How the objects are linked:
zifo ^ zoza
zifo ~ bigu
zifo § rame
zifo @ vepa
zifo % lito
lafu ^ gubi
lafu ~ muke
lafu § lemi
lafu @ disi
lafu % rame
gaso ^ faka
gaso ~ vubi
gaso § zifo
gaso @ zoza
gaso % gile
pevu ^ pado
pevu ~ gile
pevu § rezi
pevu @ gavu
pevu % tala
ludu ^ nine
ludu ~ nofu
ludu § suma
ludu @ fasu
ludu % fete
tala ^ gipa
tala ~ bope
tala § gaso
tala @ faka
tala % gagu
nine ^ robi
nine ~ ludu
nine § fasu
nine @ rare
nine % baru
liva ^ funo
liva ~ disi
liva § tera
liva @ lilu
liva % mibu
rame ^ vepa
rame ~ geko
rame § kesa
rame @ ledu
rame % vute
rare ^ siga
rare ~ fasu
rare § gagu
rare @ nali
rare % logu
gavu ^ bigu
gavu ~ rezi
gavu § zezo
gavu @ geko
gavu % faka
nopu ^ lito
nopu ~ faka
nopu § bati
nopu @ vute
nopu % pado
pado ^ vubi
pado ~ pevu
pado § gavu
pado @ bigu
pado % gipa
tefo ^ zeta
tefo ~ vava
tefo § gipa
tefo @ mela
tefo % siga
vute ^ nefa
vute ~ bati
vute § muke
vute @ lafu
vute % bigu
nofu ^ ludu
nofu ~ tazo
nofu § bili
nofu @ suma
nofu % tapi
robi ^ miba
robi ~ nine
robi § rare
robi @ siga
robi % tazo
pero ^ muke
pero ~ vepa
pero § mibu
pero @ soga
pero % zezo
zoza ^ bati
zoza ~ zifo
zoza § vepa
zoza @ pero
zoza % rezi
gile ^ pevu
gile ~ mela
gile § lito
gile @ rezi
gile % bope
siga ^ tubo
siga ~ rare
siga § nali
siga @ bere
siga % bili
suma ^ fasu
suma ~ bili
suma § tefo
suma @ zeta
suma % miba
nosi ^ boro
nosi ~ pofu
nosi § tazo
nosi @ nofu
nosi % lezi
funo ^ dugi
funo ~ liva
funo § lilu
funo @ duta
funo % soga
ledu ^ mibu
ledu ~ kesa
ledu § dugi
ledu @ neri
ledu % lafu
boru ^ pofu
boru ~ migo
boru § fete
boru @ baru
boru % tazu
doru ^ vava
doru ~ tubo
doru § bope
doru @ tala
doru % fasu
tera ^ lilu
tera ~ bize
tera § repu
tera @ lezi
tera % neri
repu ^ lezi
repu ~ tazu
repu § dito
repu @ tido
repu % vati
neri ^ zodo
neri ~ dugi
neri § vati
neri @ pera
neri % disi
soga ^ lemi
soga ~ mibu
soga § zodo
soga @ rotu
soga % libu
nali ^ bere
nali ~ gagu
nali § pevu
nali @ pado
nali % vava
nefa ^ zezo
nefa ~ vute
nefa § lafu
nefa @ gubi
nefa % zifo
zezo ^ geko
zezo ~ nefa
zezo § gubi
zezo @ libu
zezo % zoza
gagu ^ nali
gagu ~ zeta
gagu § gile
gagu @ pevu
gagu % doru
tubo ^ doru
tubo ~ siga
tubo § bere
tubo @ bope
tubo % suma
dugi ^ neri
dugi ~ funo
dugi § duta
dugi @ vati
dugi % lemi
dofi ^ logu
dofi ~ miba
dofi § tubo
dofi @ doru
dofi % ludu
kesa ^ ledu
kesa ~ libu
kesa § funo
kesa @ dugi
kesa % muke
disi ^ liva
disi ~ lemi
disi § bize
disi @ tera
disi % ledu
bigu ^ zifo
bigu ~ gavu
bigu § geko
bigu @ rame
bigu % nopu
baru ^ tazo
baru ~ fete
baru § dofi
baru @ logu
baru % dito
bere ^ bope
bere ~ nali
bere § pado
bere @ vubi
bere % tefo
bope ^ tala
bope ~ bere
bope § vubi
bope @ gaso
bope % zeta
duta ^ vati
duta ~ lilu
duta § migo
duta @ boru
duta % rotu
gipa ^ mela
gipa ~ tala
gipa § faka
gipa @ nopu
gipa % nali
zeta ^ gagu
zeta ~ tefo
zeta § mela
zeta @ gile
zeta % tubo
rotu ^ bize
rotu ~ zodo
rotu § nizu
rotu @ tazu
rotu % funo
nizu ^ tazu
nizu ~ pera
nizu § nosi
nizu @ boro
nizu % lilu
rezi ^ gavu
rezi ~ lito
rezi § nefa
rezi @ zezo
rezi % gaso
geko ^ rame
geko ~ zezo
geko § libu
geko @ kesa
geko % bati
fasu ^ rare
fasu ~ suma
fasu § zeta
fasu @ gagu
fasu % dofi
muke ^ lafu
muke ~ pero
muke § soga
muke @ lemi
muke % geko
pera ^ nizu
pera ~ vati
pera § pofu
pera @ nosi
pera % tera
logu ^ bili
logu ~ dofi
logu § doru
logu @ vava
logu % nine
bize ^ tera
bize ~ rotu
bize § tazu
bize @ repu
bize % dugi
fete ^ baru
fete ~ tapi
fete § miba
fete @ dofi
fete % boro
mibu ^ soga
mibu ~ ledu
mibu § neri
mibu @ zodo
mibu % gubi
dito ^ tido
dito ~ boro
dito § ludu
dito @ nine
dito % boru
pofu ^ nosi
pofu ~ boru
pofu § baru
pofu @ tazo
pofu % repu
libu ^ kesa
libu ~ gubi
libu § liva
libu @ funo
libu % pero
faka ^ nopu
faka ~ gaso
faka § zoza
faka @ bati
faka % pevu
boro ^ dito
boro ~ nosi
boro § nofu
boro @ ludu
boro % migo
lito ^ rezi
lito ~ nopu
lito § vute
lito @ nefa
lito % vubi
miba ^ dofi
miba ~ robi
miba § siga
miba @ tubo
miba % nofu
zodo ^ rotu
zodo ~ neri
zodo § pera
zodo @ nizu
zodo % liva
bati ^ vute
bati ~ zoza
bati § pero
bati @ muke
bati % gavu
lezi ^ migo
lezi ~ repu
lezi § tido
lezi @ tapi
lezi % pera
tazu ^ repu
tazu ~ nizu
tazu § boro
tazu @ dito
tazu % duta
lemi ^ disi
lemi ~ soga
lemi § rotu
lemi @ bize
lemi % kesa
migo ^ boru
migo ~ lezi
migo § tapi
migo @ fete
migo % nizu
tazo ^ nofu
tazo ~ baru
tazo § logu
tazo @ bili
tazo % tido
gubi ^ libu
gubi ~ lafu
gubi § disi
gubi @ liva
gubi % vepa
bili ^ suma
bili ~ logu
bili § vava
bili @ tefo
bili % robi
lilu ^ duta
lilu ~ tera
lilu § lezi
lilu @ migo
lilu % zodo
mela ^ gile
mela ~ gipa
mela § nopu
mela @ lito
mela % bere
vava ^ tefo
vava ~ doru
vava § tala
vava @ gipa
vava % rare
vepa ^ pero
vepa ~ rame
vepa § ledu
vepa @ mibu
vepa % nefa
vubi ^ gaso
vubi ~ pado
vubi § bigu
vubi @ zifo
vubi % mela
tapi ^ fete
tapi ~ tido
tapi § robi
tapi @ miba
tapi % nosi
vati ^ pera
vati ~ duta
vati § boru
vati @ pofu
vati % bize
tido ^ tapi
tido ~ dito
tido § nine
tido @ robi
tido % pofu

In the rows, 468 means zero.

The rows follow the links: the fewer symbols apart two objects are, the more alike their rows tend to be.

Each row is also shifted at random along 6 hidden directions that mean nothing.

Rows with their objects:
497 507 499 455 479 501 418 460 442 528 431 269 464 599 478 375 504 490 432 401 395 526 442 423 524 489 460 513 422 446 464 516 480 509 455 526 450 451 470 436 649 553 450 538 478 458 547 441 492 533 581 546 429 432 525 613 424 442 396 478 356 435 499: rezi
356 470 417 458 431 439 517 460 509 464 505 500 487 425 496 561 468 475 452 444 544 411 488 493 413 463 472 462 380 448 502 405 459 430 499 449 453 474 473 468 557 439 463 440 472 516 439 499 440 414 437 390 489 485 416 574 512 410 459 483 480 504 432: lezi
548 492 514 407 506 434 595 554 492 476 531 393 447 547 456 512 527 471 497 410 514 438 446 459 466 445 479 428 426 518 559 463 525 494 467 403 453 442 418 394 569 389 481 487 475 453 467 402 475 415 508 443 483 397 467 577 441 363 420 406 460 499 479: bili
508 494 388 466 436 417 547 468 520 540 521 481 484 593 419 542 514 404 526 296 557 423 506 469 424 498 507 496 410 533 474 421 414 416 490 483 466 474 459 487 594 372 424 424 398 465 407 400 422 446 423 409 460 470 425 632 534 403 509 502 483 486 403: vati
140 474 547 397 504 464 591 556 468 444 520 415 449 445 493 497 490 517 461 536 492 434 431 459 467 436 454 417 465 504 576 475 554 497 475 398 467 432 435 398 411 404 518 525 510 425 499 463 477 417 554 445 478 389 471 455 432 394 424 398 533 540 521: suma
633 468 531 460 533 435 488 532 464 462 478 429 392 573 413 442 515 474 552 506 427 494 420 471 500 446 492 427 632 518 459 519 509 540 443 416 453 446 431 422 325 434 478 492 464 391 463 343 496 468 484 505 475 429 496 259 399 475 482 395 440 452 494: tefo
526 466 525 443 556 444 511 552 467 457 484 489 385 537 402 459 516 410 535 460 466 498 464 489 510 423 479 409 561 514 523 488 487 555 435 405 461 486 385 388 513 435 467 450 422 458 398 339 547 453 372 492 479 434 497 309 405 396 451 396 364 408 424: doru
505 442 401 479 429 469 503 431 490 444 498 654 548 346 460 545 418 388 456 382 565 418 540 481 419 470 463 459 350 488 472 400 409 376 476 461 500 505 470 525 537 394 451 356 424 550 387 536 432 428 329 400 489 522 414 616 553 479 515 513 564 471 404: duta
532 479 403 471 392 487 490 417 473 513 472 488 485 400 510 491 436 492 420 507 509 431 506 479 426 510 469 520 420 448 493 429 428 419 509 524 489 484 502 515 443 475 471 498 446 454 462 545 439 482 495 420 438 478 434 478 541 435 485 540 527 536 446: funo
320 490 528 422 504 429 556 544 489 474 518 316 457 611 463 488 537 521 510 419 461 443 403 433 470 452 481 443 473 515 494 498 556 490 466 409 435 400 451 406 465 400 484 521 519 412 533 397 438 431 602 469 487 393 481 573 419 433 429 395 495 516 543: fasu
630 464 546 432 511 514 478 502 425 440 453 436 464 406 487 413 449 479 423 523 433 498 455 453 511 450 440 445 456 462 526 500 510 507 444 452 486 467 439 428 484 497 499 501 491 470 497 496 516 483 498 508 456 430 509 454 424 454 419 437 461 460 502: mela
167 434 546 477 562 465 413 515 448 397 441 515 429 472 416 430 480 418 510 475 414 526 445 476 528 407 459 397 553 470 442 507 491 538 411 406 455 478 414 415 480 491 467 412 472 507 436 394 536 462 364 529 502 479 511 344 385 515 454 390 373 360 461: zeta
694 423 506 500 499 446 348 462 469 348 425 469 454 390 509 488 457 538 449 587 402 489 391 492 468 399 446 404 513 352 394 476 530 509 452 388 410 445 490 439 410 568 487 444 586 537 523 499 480 419 459 481 541 515 468 376 387 564 424 401 382 412 515: rare
461 409 439 510 419 442 404 421 488 348 461 572 498 263 549 563 407 569 429 654 470 412 424 508 397 428 443 426 487 359 401 423 510 422 498 400 435 446 540 509 234 506 503 440 585 518 512 595 409 388 473 395 540 532 404 348 477 579 490 453 553 514 516: boro
280 463 521 450 478 550 510 467 405 474 451 571 492 340 456 375 395 429 441 544 452 488 516 444 507 498 447 483 513 537 514 510 449 452 446 515 553 494 455 508 280 424 503 493 414 402 449 532 490 530 467 513 417 440 505 339 494 505 515 498 627 500 493: bati
593 416 425 521 484 413 360 436 519 360 458 575 520 428 459 568 466 420 483 360 490 461 455 495 438 399 460 406 371 389 356 416 459 435 447 390 408 481 476 478 657 506 431 306 523 642 435 479 447 389 296 434 566 568 428 654 456 560 461 436 365 348 426: tapi
286 487 424 450 426 422 536 479 508 495 511 416 423 483 510 553 501 545 472 546 519 409 449 501 404 472 483 473 481 438 517 422 490 472 523 447 439 451 483 447 412 448 480 526 491 428 476 461 442 421 538 387 471 442 415 401 488 379 459 464 468 558 462: boru
562 457 374 540 385 429 351 368 504 459 440 436 526 494 512 516 458 533 459 445 447 438 437 465 412 488 480 515 430 387 317 444 449 393 497 498 423 437 567 553 420 525 438 447 535 498 536 527 369 457 526 438 500 542 425 586 508 588 505 521 483 478 501: bize
571 443 540 441 534 466 525 529 462 403 494 551 483 417 436 478 462 430 500 457 480 464 461 463 488 421 456 398 476 522 496 483 510 478 432 391 480 462 423 437 426 391 493 417 475 484 441 451 486 428 406 475 500 447 478 460 436 491 473 399 531 450 486: tubo
301 488 507 462 474 514 445 454 432 499 437 386 504 518 463 369 456 472 452 425 405 508 460 411 513 499 458 510 458 504 440 526 475 455 446 529 492 445 486 491 445 479 470 513 467 422 533 485 457 530 563 543 431 440 519 553 458 523 469 486 521 471 526: zifo
378 449 428 510 487 370 482 488 524 462 507 534 435 615 388 541 521 434 608 398 495 442 446 487 434 452 522 435 606 534 374 463 462 462 463 410 434 448 469 486 315 368 438 399 445 425 416 329 416 424 399 435 511 493 435 347 466 522 563 426 485 451 449: dito
526 420 551 481 502 487 392 459 448 338 440 470 573 374 506 446 417 512 433 473 393 479 401 420 490 419 428 422 414 435 368 510 551 422 424 408 452 407 509 491 369 481 501 427 598 527 579 566 416 439 532 518 535 488 493 639 415 664 454 411 583 444 600: gagu
415 473 381 514 415 390 440 438 520 502 480 424 431 595 461 533 515 516 533 467 479 436 437 490 413 484 512 495 549 451 381 444 453 454 504 473 421 444 513 498 369 466 438 476 479 423 476 404 409 447 506 420 481 495 420 386 488 486 519 480 440 495 459: nizu
272 477 393 486 418 435 440 439 500 490 467 450 412 453 504 535 488 509 445 536 498 442 474 521 421 468 475 483 464 378 483 408 436 488 517 477 428 493 482 454 546 542 453 485 471 497 442 471 481 441 441 402 473 500 422 386 486 383 442 498 339 478 405: pera
612 490 551 392 522 494 572 552 444 485 493 399 413 468 468 441 493 474 448 513 476 480 465 465 505 448 455 438 461 501 610 489 515 537 459 435 485 468 401 376 543 449 502 534 456 439 462 436 537 463 509 485 441 385 505 432 425 337 393 418 436 493 472: nali
414 460 425 468 381 514 493 401 455 467 473 535 556 292 541 487 383 508 387 529 509 413 502 455 419 509 444 513 369 450 475 435 452 368 508 516 511 463 533 549 348 450 498 486 492 467 502 634 399 471 535 418 450 483 431 563 557 512 501 545 659 570 506: liva

Where do the symbols, taken in turn from left to right, take each start?
Answer with the object's name.
377 450 448 486 511 389 500 503 524 435 514 565 480 579 376 547 511 382 587 306 520 444 467 480 451 432 506 418 492 543 402 453 457 444 442 393 444 463 439 473 495 350 432 343 437 500 390 352 433 409 333 442 526 499 439 539 465 511 528 419 477 408 427
§ ~ % @: bili
556 484 383 470 393 480 460 424 474 517 458 463 400 360 539 509 449 524 389 626 510 442 505 531 424 491 460 509 452 362 555 400 416 491 534 516 462 517 482 457 522 569 473 535 449 477 433 533 507 470 462 395 432 482 423 309 513 331 428 534 362 519 389
^ @ ~ ~ ^: nizu
649 482 543 403 479 553 625 512 397 512 497 548 462 344 459 381 404 456 449 601 482 459 518 442 497 515 459 485 549 596 608 513 474 460 464 503 575 480 434 481 173 355 534 559 393 320 446 519 493 521 542 488 388 380 500 250 504 427 518 484 709 587 505
^ % ~ §: zoza
510 469 538 469 494 469 399 473 453 433 438 306 505 555 486 413 488 532 459 435 370 502 381 412 506 447 454 464 459 442 383 531 547 477 440 452 428 396 502 456 460 517 475 500 571 465 601 471 434 479 614 543 492 451 517 616 395 577 423 421 461 446 585
§ § @ @: mibu
205 465 477 479 448 536 406 418 418 475 418 470 495 378 504 385 411 482 401 530 417 502 483 448 494 494 442 507 455 436 457 492 448 457 463 534 503 480 495 504 424 537 480 504 470 465 503 557 481 530 506 515 432 478 501 447 482 518 466 518 500 468 494
% ~ % § ^ @: libu
261 456 540 466 550 478 404 502 449 416 435 448 453 496 439 422 484 422 471 417 413 532 445 456 531 412 448 417 456 449 455 503 495 531 412 425 448 475 417 410 633 522 459 420 484 542 467 420 535 473 395 537 495 472 518 517 388 490 411 408 335 351 466
^ @ §: zifo
805 486 503 478 552 451 438 510 458 513 445 437 409 676 355 384 532 370 567 339 417 547 472 451 543 469 501 464 587 557 423 532 442 535 414 481 469 485 410 438 528 448 427 441 386 425 416 293 520 527 391 556 447 455 533 386 411 476 497 435 354 360 430
@ ~ § ^ % @: muke
362 458 462 467 497 417 453 497 510 422 483 447 453 512 465 543 512 455 479 401 493 460 445 496 455 411 469 417 400 418 470 426 487 495 465 397 409 469 438 409 693 492 445 406 502 570 446 422 487 398 391 437 525 488 450 589 429 418 411 418 322 406 426
% § % ~: baru
743 417 457 534 468 399 334 431 507 343 452 470 523 474 489 539 472 527 497 449 417 453 378 466 434 410 464 419 469 381 290 465 527 430 452 385 388 407 534 495 395 508 455 380 608 552 550 489 387 396 475 462 573 544 438 571 423 658 481 411 461 416 543
~ % ~ § ~ %: baru
617 489 398 514 421 448 412 400 487 542 452 401 533 659 422 432 492 431 521 265 446 477 474 414 465 529 503 550 447 523 327 494 415 397 462 553 465 441 524 554 495 438 408 444 434 439 502 426 381 524 516 505 446 498 474 680 514 568 540 535 514 445 485
^ § @ ~ % ~: zodo
179 418 461 499 507 419 422 480 497 376 474 606 469 418 436 541 466 425 509 452 489 461 462 505 452 402 468 392 488 444 412 440 472 473 445 380 438 482 447 462 477 459 458 351 487 558 405 439 472 400 310 443 544 526 440 426 444 525 491 414 417 390 430
@ @ § ^ ^: mela
449 440 457 509 506 385 396 482 512 406 467 484 440 568 427 528 515 456 548 413 452 476 417 493 457 412 492 413 533 439 362 463 485 495 447 389 401 454 464 451 479 474 436 385 509 518 450 373 456 416 385 462 539 516 451 435 417 535 481 403 362 382 458
~ § ^ ^ @ ^: nali
272 534 450 415 421 504 604 476 449 613 501 371 441 547 469 416 486 477 456 465 504 449 514 443 467 551 488 551 469 557 586 479 439 461 505 565 522 470 462 471 433 403 480 594 379 331 466 455 466 534 604 460 363 381 479 448 528 328 477 537 555 586 459
§ § % ^: neri
773 482 380 519 391 440 422 398 489 532 457 426 482 570 464 469 479 496 499 434 457 453 466 457 433 526 505 544 510 468 366 464 420 416 499 543 457 452 536 545 359 470 432 493 455 410 496 455 391 505 535 458 444 502 441 465 519 527 541 536 511 504 476
§ ~ @ % % ~: zodo
